Below is a small trained network, with its code and all its weights. Each question gives an input and a target symbol and asks what happens when units are switched off, that is, made to give their printed mean instead of their output.

import numpy as np


def w(rows, s, z=0):
    codes = np.array(rows[::2]) - 128.0
    scale = np.full(codes.shape[1], s)
    scale[-1] = z or s
    return codes * scale


def f(y):
    return np.maximum(y, 0)


def softmax(a):
    e = np.exp(a - a.max(-1, keepdims=True))
    return e / e.sum(-1, keepdims=True)


def log_softmax(a):
    a = a - a.max(-1, keepdims=True)
    return a - np.log(np.exp(a).sum(-1, keepdims=True))


def net(x, mask):
    ids = ['βγδεζηθμξπστφψω'.index(c) for c in x.split()]
    T = len(ids)
    res = E[ids] + P[:T]
    u = 0
    for l in range(3):
        r = res
        for j in range(3):
            rows = slice(3 * j, 3 * j + 3)
            q, k, v = (r @ M[l][rows].T for M in (Q, K, V))
            z = softmax(np.where(np.tri(T) > 0, q @ k.T / 3**0.5, -1e9)) @ v
            o = O[l][rows]
            res = res + np.where(mask[u + j], z, o[:, -1]) @ o[:, :-1]
        u += 3
        y = f(res @ A[l][:, :-1].T + A[l][:, -1])
        res = res + np.where(mask[u : u + 8], y, B[l][:, -1]) @ B[l][:, :-1]
        u += 8
    return log_softmax(res[-1] @ U[:, :-1].T + U[:, -1])


Q, K, V, O, A, B = {}, {}, {}, {}, {}, {}
E = w([
[134,170,169],'β',
[87,145,143],'γ',
[168,223,86],'δ',
[82,160,157],'ε',
[100,136,109],'ζ',
[144,76,172],'η',
[76,69,159],'θ',
[141,150,115],'μ',
[87,143,140],'ξ',
[139,195,213],'π',
[10,159,97],'σ',
[104,147,103],'τ',
[92,124,119],'φ',
[206,126,140],'ψ',
[140,187,201],'ω',
],0.014)
P = w([
[138,90,25],'0',
[103,188,253],'1',
[100,199,231],'2',
[95,205,208],'3',
[129,170,164],'4',
[132,174,169],'5',
[126,180,166],'6',
[125,183,170],'7',
[121,172,156],'8',
[124,169,148],'9',
],0.0042)
Q[0] = w([
[247,18,71],'0.h1',
[34,113,127],'0.h1',
[125,39,255],'0.h1',
[118,77,174],'0.h2',
[108,54,121],'0.h2',
[143,110,97],'0.h2',
[123,115,92],'0.h3',
[155,136,169],'0.h3',
[101,181,212],'0.h3',
],0.0063)
K[0] = w([
[126,156,247],'0.h1',
[87,132,103],'0.h1',
[83,45,132],'0.h1',
[97,113,138],'0.h2',
[146,126,173],'0.h2',
[137,139,149],'0.h2',
[114,117,108],'0.h3',
[125,129,138],'0.h3',
[137,126,155],'0.h3',
],0.011)
V[0] = w([
[84,187,209],'0.h1',
[130,146,253],'0.h1',
[168,66,5],'0.h1',
[179,170,61],'0.h2',
[125,172,104],'0.h2',
[123,189,166],'0.h2',
[151,113,120],'0.h3',
[95,102,140],'0.h3',
[107,146,121],'0.h3',
],0.0057)
O[0] = w([
[147,129,215,235],'0.h1',
[98,128,244,189],'0.h1',
[119,129,3,5],'0.h1',
[150,172,105,96],'0.h2',
[154,158,122,157],'0.h2',
[113,149,148,215],'0.h2',
[147,124,146,95],'0.h3',
[119,91,120,129],'0.h3',
[107,127,132,152],'0.h3',
],0.006,0.0022)
A[0] = w([
[125,15,124,150],'0.n1',
[18,124,87,149],'0.n2',
[98,18,121,132],'0.n3',
[95,109,189,119],'0.n4',
[254,193,48,146],'0.n5',
[194,117,174,253],'0.n6',
[37,157,48,159],'0.n7',
[67,119,116,188],'0.n8',
],0.0081,0.0055)
B[0] = w([
[63,20,208,143],'0.n1',
[2,160,85,174],'0.n2',
[26,42,207,143],'0.n3',
[130,172,62,187],'0.n4',
[251,185,96,160],'0.n5',
[172,189,176,253],'0.n6',
[47,154,63,166],'0.n7',
[66,122,127,184],'0.n8',
],0.0071,0.0066)
Q[1] = w([
[252,118,151],'1.h1',
[243,160,115],'1.h1',
[89,136,150],'1.h1',
[163,49,66],'1.h2',
[36,254,44],'1.h2',
[232,111,232],'1.h2',
[22,193,130],'1.h3',
[132,100,66],'1.h3',
[176,111,102],'1.h3',
],0.006)
K[1] = w([
[105,99,141],'1.h1',
[79,83,96],'1.h1',
[162,91,119],'1.h1',
[81,154,164],'1.h2',
[152,136,2],'1.h2',
[177,125,229],'1.h2',
[70,72,106],'1.h3',
[118,166,148],'1.h3',
[159,145,127],'1.h3',
],0.0098)
V[1] = w([
[137,70,106],'1.h1',
[224,114,120],'1.h1',
[71,121,86],'1.h1',
[92,56,101],'1.h2',
[84,177,41],'1.h2',
[106,206,76],'1.h2',
[74,103,81],'1.h3',
[186,150,91],'1.h3',
[105,124,253],'1.h3',
],0.0054)
O[1] = w([
[193,81,100,18],'1.h1',
[204,199,58,15],'1.h1',
[112,29,191,143],'1.h1',
[137,89,40,13],'1.h2',
[138,226,71,202],'1.h2',
[133,219,131,253],'1.h2',
[73,72,114,183],'1.h3',
[191,109,129,29],'1.h3',
[73,255,160,216],'1.h3',
],0.0039,0.0032)
A[1] = w([
[246,166,144,176],'1.n1',
[177,78,150,235],'1.n2',
[143,163,104,212],'1.n3',
[84,154,118,253],'1.n4',
[134,164,122,193],'1.n5',
[134,158,123,169],'1.n6',
[64,22,140,171],'1.n7',
[254,112,130,20],'1.n8',
],0.0099,0.0041)
B[1] = w([
[209,166,89,220],'1.n1',
[164,90,208,151],'1.n2',
[164,201,120,188],'1.n3',
[91,163,130,254],'1.n4',
[173,151,124,202],'1.n5',
[172,147,121,183],'1.n6',
[81,73,164,179],'1.n7',
[171,2,224,157],'1.n8',
],0.0085,0.0092)
Q[2] = w([
[77,129,149],'2.h1',
[2,223,25],'2.h1',
[79,103,174],'2.h1',
[75,105,5],'2.h2',
[118,223,174],'2.h2',
[132,83,179],'2.h2',
[200,147,128],'2.h3',
[71,154,75],'2.h3',
[127,58,195],'2.h3',
],0.0065)
K[2] = w([
[123,93,139],'2.h1',
[121,36,1],'2.h1',
[103,98,187],'2.h1',
[126,79,60],'2.h2',
[82,159,160],'2.h2',
[170,157,127],'2.h2',
[73,82,84],'2.h3',
[187,102,95],'2.h3',
[110,149,178],'2.h3',
],0.0073)
V[2] = w([
[167,151,21],'2.h1',
[117,212,177],'2.h1',
[3,35,75],'2.h1',
[163,172,139],'2.h2',
[134,189,142],'2.h2',
[161,127,69],'2.h2',
[191,122,168],'2.h3',
[161,159,207],'2.h3',
[103,199,168],'2.h3',
],0.0066)
O[2] = w([
[120,254,142,54],'2.h1',
[194,104,236,239],'2.h1',
[168,97,5,11],'2.h1',
[69,87,76,178],'2.h2',
[107,83,91,235],'2.h2',
[95,165,125,40],'2.h2',
[68,67,137,136],'2.h3',
[118,29,116,216],'2.h3',
[166,95,105,254],'2.h3',
],0.0056,0.0067)
A[2] = w([
[244,181,186,38],'2.n1',
[244,128,115,26],'2.n2',
[131,197,92,220],'2.n3',
[107,164,158,254],'2.n4',
[246,173,172,81],'2.n5',
[135,2,170,90],'2.n6',
[72,130,182,158],'2.n7',
[27,135,195,19],'2.n8',
],0.0077,0.0065)
B[2] = w([
[93,107,35,253],'2.n1',
[255,87,185,164],'2.n2',
[160,215,175,188],'2.n3',
[158,105,169,220],'2.n4',
[105,112,50,243],'2.n5',
[112,204,183,188],'2.n6',
[132,63,111,197],'2.n7',
[63,79,47,180],'2.n8',
],0.009,0.017)
U = w([
[115,187,197,178],'β',
[83,143,162,83],'γ',
[59,164,26,40],'δ',
[207,38,171,205],'ε',
[167,224,191,6],'ζ',
[147,132,175,253],'η',
[145,51,38,11],'θ',
[145,198,116,153],'μ',
[132,134,119,190],'ξ',
[78,15,94,70],'π',
[151,86,254,110],'σ',
[206,152,76,43],'τ',
[135,109,171,157],'φ',
[123,132,109,235],'ψ',
[116,75,75,161],'ω',
],0.0068,0.0045)

Each question gives the input, a string of symbols that net reads in full, and the target symbol t.
The units are the heads (3 rows each of Q, K, V and O) and the neurons (one row each of A and B). Each row of codes is followed by its name. A weight is (code - 128) times the scale printed after its matrix; where a second scale follows, it is the last column's (O, A, B and U).
mask holds one flag per unit, layer by layer, with each layer's heads first. A switched-off unit (its flag False) gives its mean, the last column of its rows in O or B, instead of its output. The means were averaged over made-up inputs and are rounded, as every weight is.
A unit's drop is (log p(t) with every unit on - log p(t) with that unit switched off) / (log p(t) with every unit on - log p(t) with every unit switched off).
most important unit: the unit with the biggest drop
k most important neurons: the k neurons with the biggest drops, biggest first
k most important neurons of layer l: the k neurons of layer l with the biggest drops, biggest first
which heads matter: for each layer, one digit per head in row order, 1 if its drop is at least 0.15 and else 0, layers parted by /
input τ ψ θ η δ, target τ: most important unit : 2.n1
input τ ψ ε, target ζ: 3 most important neurons of layer 2 : 2.n3, 2.n1, 2.n5
input δ μ β β, target δ: which heads matter : 110 / 110 / 100
input σ ε β π ε ξ γ δ μ φ, target τ: which heads matter : 100 / 110 / 110
input ψ ζ θ μ θ ω ζ β π φ, target π: 4 most important neurons : 0.n5, 1.n1, 1.n8, 2.n8
input ψ μ π β σ, target δ: 4 most important neurons : 0.n7, 0.n2, 0.n6, 2.n8
input ω ε ψ, target ε: 2 most important neurons : 2.n2, 1.n1
input μ ζ τ, target β: 3 most important neurons : 2.n1, 0.n5, 2.n5
input ξ ψ θ, target π: which heads matter : 000 / 000 / 001
input θ μ σ π, target θ: 3 most important neurons of layer 1 : 1.n7, 1.n1, 1.n8
input δ μ ξ, target γ: 2 most important neurons : 2.n8, 0.n5
input σ π ψ β η ω β β σ τ, target τ: which heads matter : 000 / 110 / 110
input μ σ δ π φ, target β: which heads matter : 100 / 110 / 100
input μ θ π δ φ φ, target β: most important neuron : 0.n5
input ψ τ γ, target π: 2 most important neurons of layer 2 : 2.n8, 2.n7
input ψ ψ δ β τ, target π: which heads matter : 100 / 001 / 111
input δ δ π, target δ: 2 most important neurons : 2.n1, 2.n5
input σ μ η β η, target σ: 2 most important neurons of layer 2 : 2.n6, 2.n1
input ψ θ φ, target π: 2 most important neurons of layer 2 : 2.n8, 2.n7
input μ ω ω ψ σ ξ μ δ τ, target β: most important neuron : 0.n5
input τ ζ ζ, target ζ: which heads matter : 100 / 010 / 101
input ψ β ζ θ τ β ε ε, target π: 2 most important neurons of layer 1 : 1.n1, 1.n8
input τ ω π ε φ μ π β ζ, target ζ: which heads matter : 100 / 010 / 100
input δ δ μ θ γ, target γ: 3 most important neurons of layer 2 : 2.n8, 2.n4, 2.n7
input ψ η φ δ ζ ε ω τ τ, target π: 2 most important neurons : 0.n5, 1.n1
input ψ θ ε μ ζ η τ ψ θ ζ, target π: which heads matter : 100 / 001 / 001
